[[49  7 19]
 [27  8 18]
 [83 10 32]]
=>
[[ 7 19]
 [ 8 18]]

[[  6  28  77 -25]
 [-28 -28  74 -10]
 [-46 -50  32 -10]
 [-21 -35  39   9]
 [ 42  43 -44  11]]
=>
[[ 28  77]
 [-28  74]]

[[30  3 12 82]
 [26 16 27 43]
 [27  7 14 73]
 [29 10 24 47]]
=>
[[ 3 12]
 [16 27]]

[[-28 -54  13]
 [-27 -55  10]
 [-26 -60   9]
 [-26 -58  16]
 [ 10  66  34]]
=>
[[-54  13]
 [-55  10]]

[[-59  85  -1]
 [ 64 -50  -7]
 [ 51 -45 -16]
 [ 72 -51  -1]]
=>
[[ 85  -1]
 [-50  -7]]

[[ 5 32 -6 61 25]
 [ 8 50 28 62  2]
 [ 6 40  9 62 13]
 [ 5 39  8 62 14]
 [ 7 41 10 64 12]]
=>
[[32 -6]
 [50 28]]

[[ 20 -20  11]
 [  5  85  26]
 [ 31  55  18]
 [-26 -33 -30]]
=>
[[-20  11]
 [ 85  26]]

[[-11  70  10]
 [  2  62  19]]
=>
[[70 10]
 [62 19]]

[[-37 -58 -37 -53 -38]
 [-39 -51 -39 -51 -36]
 [-69  -5 -69  34 -50]
 [-73 -13 -73  32 -51]]
=>
[[-58 -37]
 [-51 -39]]
---
[[ 34   0 -57 -24 -60  -8  59]
 [ 35  57  26 -10  32  -3  -5]
 [ 55  48  38  -4  37  30 -28]
 [ 25  11 -59 -24 -58 -27  76]
 [ 64 -24 -16   2 -33  69   1]
 [ 39  57  25 -12  30  -1  -5]
 [ 26   7 -59 -24 -59 -23  72]]
=>
[[ 34   0 -57 -24 -60  -8  59]
 [ 55  48  38  -4  37  30 -28]
 [ 64 -24 -16   2 -33  69   1]
 [ 26   7 -59 -24 -59 -23  72]]

[[-45  13  36 -10  51  28  41  55   1]
 [  3  22 -23  49 -51 -24  10 -41  16]
 [-41  47   9  51 -13   7  62   0  30]
 [ 10  27 -34  64 -73 -34   9 -61  21]
 [ 48 -33 -26 -22 -23 -21 -57 -31 -18]
 [ -5 -22  29 -58  63  33  -9  50 -16]
 [-28  43  -4  59 -33  -6  49 -19  28]
 [ -1  37 -28  69 -67 -26  25 -54  28]]
=>
[[-45  13  36 -10  51  28  41  55   1]
 [-41  47   9  51 -13   7  62   0  30]
 [ 48 -33 -26 -22 -23 -21 -57 -31 -18]
 [-28  43  -4  59 -33  -6  49 -19  28]]

[[ 51 -43  -3  54 -32]
 [-29 -52 -27 -84   6]
 [-37 -69   5 -73  -7]
 [-44 -69  23 -66 -11]
 [ 36 -50  34  63 -40]
 [ 56 -42 -18  48 -28]
 [ 42 -51  19  58 -37]]
=>
[[ 51 -43  -3  54 -32]
 [-37 -69   5 -73  -7]
 [ 36 -50  34  63 -40]
 [ 42 -51  19  58 -37]]

[[-48 -82]
 [ -7 -18]
 [ 61 -54]
 [-48 -79]
 [ 60 -50]
 [ 66 -48]
 [ 49 -55]
 [ 47 -58]
 [-44 -77]
 [-43 -80]]
=>
[[-48 -82]
 [ 61 -54]
 [ 60 -50]
 [ 49 -55]
 [-44 -77]]

[[-78 -20 -19  17]
 [-81 -13 -10   7]
 [-71 -30 -31  35]
 [-68 -30 -33  38]]
=>
[[-78 -20 -19  17]
 [-71 -30 -31  35]]

[[ 85 -62  34  80  28 -58]
 [ 80 -75  60  64  36 -63]
 [ 58 -26 -43   6  81 -66]]
=>
[[ 85 -62  34  80  28 -58]
 [ 58 -26 -43   6  81 -66]]
